Below is a small trained network, with its code and all its weights. Each question gives an input and a target symbol and asks what happens when units are switched off, that is, made to give their printed mean instead of their output.

import numpy as np


def w(rows, s, z=0):
    codes = np.array(rows[::2]) - 128.0
    scale = np.full(codes.shape[1], s)
    scale[-1] = z or s
    return codes * scale


def norm(h):
    return h / np.sqrt((h * h).mean(-1, keepdims=True) + 1e-5)


def f(y):
    return y / 2 * (1 + np.tanh(0.7978845608 * (y + 0.044715 * y**3)))


def softmax(a):
    e = np.exp(a - a.max(-1, keepdims=True))
    return e / e.sum(-1, keepdims=True)


def log_softmax(a):
    a = a - a.max(-1, keepdims=True)
    return a - np.log(np.exp(a).sum(-1, keepdims=True))


def net(x, mask):
    ids = ['γλξπσφψ'.index(c) for c in x.split()]
    T = len(ids)
    res = E[ids] + P[:T]
    r = norm(res)
    for j in range(2):
        rows = slice(3 * j, 3 * j + 3)
        q, k, v = (r @ M[0][rows].T for M in (Q, K, V))
        z = softmax(np.where(np.tri(T) > 0, q @ k.T / 3**0.5, -1e9)) @ v
        o = O[0][rows]
        res = res + np.where(mask[j], z, o[:, -1]) @ o[:, :-1]
    y = f(norm(res) @ A[0][:, :-1].T + A[0][:, -1])
    res = res + np.where(mask[2:10], y, B[0][:, -1]) @ B[0][:, :-1]
    return log_softmax(norm(res)[-1] @ U[:, :-1].T + U[:, -1])


Q, K, V, O, A, B = {}, {}, {}, {}, {}, {}
E = w([
[85,178,84,129,176,157,42,151,88,31,94],'γ',
[184,86,218,107,201,199,139,108,205,68,109],'λ',
[75,139,185,94,156,110,68,46,223,101,176],'ξ',
[162,123,131,203,77,22,110,23,111,108,90],'π',
[34,60,49,89,131,253,92,95,142,36,29],'σ',
[188,59,74,127,8,110,181,200,198,56,78],'φ',
[190,116,143,51,64,103,35,204,115,195,76],'ψ',
],0.0069)
P = w([
[162,255,117,152,195,142,160,147,164,128,131],'0',
[151,56,116,197,175,125,77,165,138,157,176],'1',
[176,181,116,183,99,223,130,108,109,188,213],'2',
[126,90,128,69,141,65,119,75,97,82,111],'3',
[65,187,166,73,182,45,199,116,133,137,59],'4',
[186,113,128,87,76,141,104,26,92,97,181],'5',
],0.0067)
Q[0] = w([
[143,211,111,201,135,228,177,116,89,169,210],'h0',
[63,145,173,128,202,51,181,148,122,131,53],'h0',
[219,22,135,119,103,140,28,21,107,36,171],'h0',
[161,193,121,200,67,254,143,130,77,175,235],'h1',
[84,249,167,95,193,94,221,207,127,211,59],'h1',
[218,145,163,141,202,176,102,62,136,22,165],'h1',
],0.0066)
K[0] = w([
[105,205,129,132,184,115,200,116,145,92,100],'h0',
[113,72,125,254,157,178,100,154,145,136,183],'h0',
[100,99,159,46,49,144,148,95,123,133,91],'h0',
[142,230,163,89,165,108,157,100,156,60,59],'h1',
[120,117,153,229,199,150,80,140,172,122,151],'h1',
[98,99,134,97,92,109,145,65,154,150,109],'h1',
],0.01)
V[0] = w([
[118,187,131,134,189,85,80,164,107,51,209],'h0',
[194,168,221,146,164,31,103,99,148,226,176],'h0',
[163,161,117,32,104,113,1,181,90,205,87],'h0',
[112,88,183,35,166,179,156,239,234,135,165],'h1',
[34,155,90,88,152,125,73,67,190,177,177],'h1',
[153,115,185,129,218,190,117,91,79,131,122],'h1',
],0.0067)
O[0] = w([
[162,200,144,103,95,118,148,79,132,128,65,166],'h0',
[141,71,165,126,86,133,50,114,126,84,95,71],'h0',
[162,75,158,148,205,217,145,135,79,141,46,161],'h0',
[152,92,101,27,109,140,154,111,95,128,167,213],'h1',
[52,115,94,103,114,160,106,72,165,243,90,3],'h1',
[50,130,187,139,72,254,164,134,99,108,182,81],'h1',
],0.0091,0.0035)
A[0] = w([
[172,1,166,141,170,179,100,194,21,159,77,79],'n0',
[47,136,90,187,116,114,192,157,135,220,186,23],'n1',
[193,120,28,95,149,26,136,177,131,102,167,4],'n2',
[185,58,175,108,117,130,122,176,79,141,79,128],'n3',
[141,131,121,159,163,104,156,208,135,95,151,173],'n4',
[108,125,106,66,142,157,192,153,113,138,157,155],'n5',
[122,180,170,160,81,125,157,90,143,116,134,125],'n6',
[152,176,149,104,107,124,129,147,169,174,135,125],'n7',
],0.0079,0.0028)
B[0] = w([
[95,29,86,116,194,143,110,101,79,112,119,209],'n0',
[2,120,84,198,159,158,85,79,137,150,157,144],'n1',
[238,145,122,61,151,76,109,155,112,190,145,254],'n2',
[79,71,104,140,160,186,75,116,95,128,138,178],'n3',
[142,103,89,105,130,118,125,115,165,188,116,191],'n4',
[130,123,117,217,107,38,98,142,135,104,211,171],'n5',
[152,112,147,118,160,152,159,226,84,104,94,159],'n6',
[76,102,101,159,178,158,149,122,102,90,103,141],'n7',
],0.0084,0.0087)
U = w([
[152,210,136,132,150,208,254,131,78,124,62,4],'γ',
[113,116,164,86,41,161,136,152,60,10,242,108],'λ',
[116,121,104,37,32,172,93,19,195,175,96,104],'ξ',
[147,130,165,219,99,95,30,134,189,51,89,41],'π',
[56,137,49,204,148,148,150,95,164,175,220,213],'σ',
[234,153,73,54,162,67,122,120,140,160,170,254],'φ',
[136,3,102,121,182,187,111,110,42,77,112,107],'ψ',
],0.0043,0.00083)

Each question gives the input, a string of symbols that net reads in full, and the target symbol t.
The units are the heads (3 rows each of Q, K, V and O) and the neurons (one row each of A and B). Each row of codes is followed by its name. A weight is (code - 128) times the scale printed after its matrix; where a second scale follows, it is the last column's (O, A, B and U).
mask holds one flag per unit, heads first, then neurons. A switched-off unit (its flag False) gives its mean, the last column of its rows in O or B, instead of its output. The means were averaged over made-up inputs and are rounded, as every weight is.
A unit's drop is (log p(t) with every unit on - log p(t) with that unit switched off) / (log p(t) with every unit on - log p(t) with every unit switched off).
The circuit of an input: a set's keep is (log p(t) with only the set's units on - log p(t) with every unit switched off) / (log p(t) with every unit on - log p(t) with every unit switched off). Starting from all 10 units, units are removed one at a time, each time the one whose removal leaves the highest keep (on an exact tie, the one counted first), for as long as the keep stays at least 0.8.
units of the circuit, in order: the units of the circuit, biggest drop first
top k neurons: the k neurons with the biggest drops, biggest first
which heads matter: for each layer, one digit per head in row order, 1 if its drop is at least 0.15 and else 0, layers parted by /
drop when u is switched off: that unit's drop, to one decimal
input ψ σ π π λ σ, target σ: units of the circuit, in order => [h0; h1]
input λ λ ψ, target λ: which heads matter => 01
input ψ ψ λ λ σ λ, target σ: which heads matter => 11
input φ γ π π σ, target γ: units of the circuit, in order => [h0; h1]
input π π λ λ λ λ, target λ: units of the circuit, in order => [h1; h0]
input φ λ σ φ σ, target λ: units of the circuit, in order => [h1; n5]
input ξ ψ λ σ λ, target ψ: which heads matter => 10
input φ λ φ φ ψ ξ, target ψ: which heads matter => 10
input γ γ ξ ξ λ π, target π: which heads matter => 01
input φ ξ γ π π, target ξ: which heads matter => 11
input φ ξ γ γ φ, target ξ: units of the circuit, in order => [h1]
input ψ π π ξ, target π: which heads matter => 01
input π φ π γ σ σ, target σ: which heads matter => 10
input γ γ σ ψ ξ, target γ: which heads matter => 10
input γ γ φ, target γ: which heads matter => 10
input ψ π σ σ σ, target π: which heads matter => 11
input γ π σ ξ, target σ: which heads matter => 11
input λ φ π, target λ: which heads matter => 01
input γ ψ π ξ φ, target ψ: units of the circuit, in order => [h0]
input λ φ ψ π σ ψ, target ψ: top neuron => [n0]
input ψ γ γ γ, target γ: units of the circuit, in order => [h1; h0]
input ξ σ γ, target ξ: drop when h0 is switched off => 0.3
input γ σ φ λ λ, target σ: drop when h0 is switched off => 0.5
input π φ λ, target π: drop when h0 is switched off => 0.2
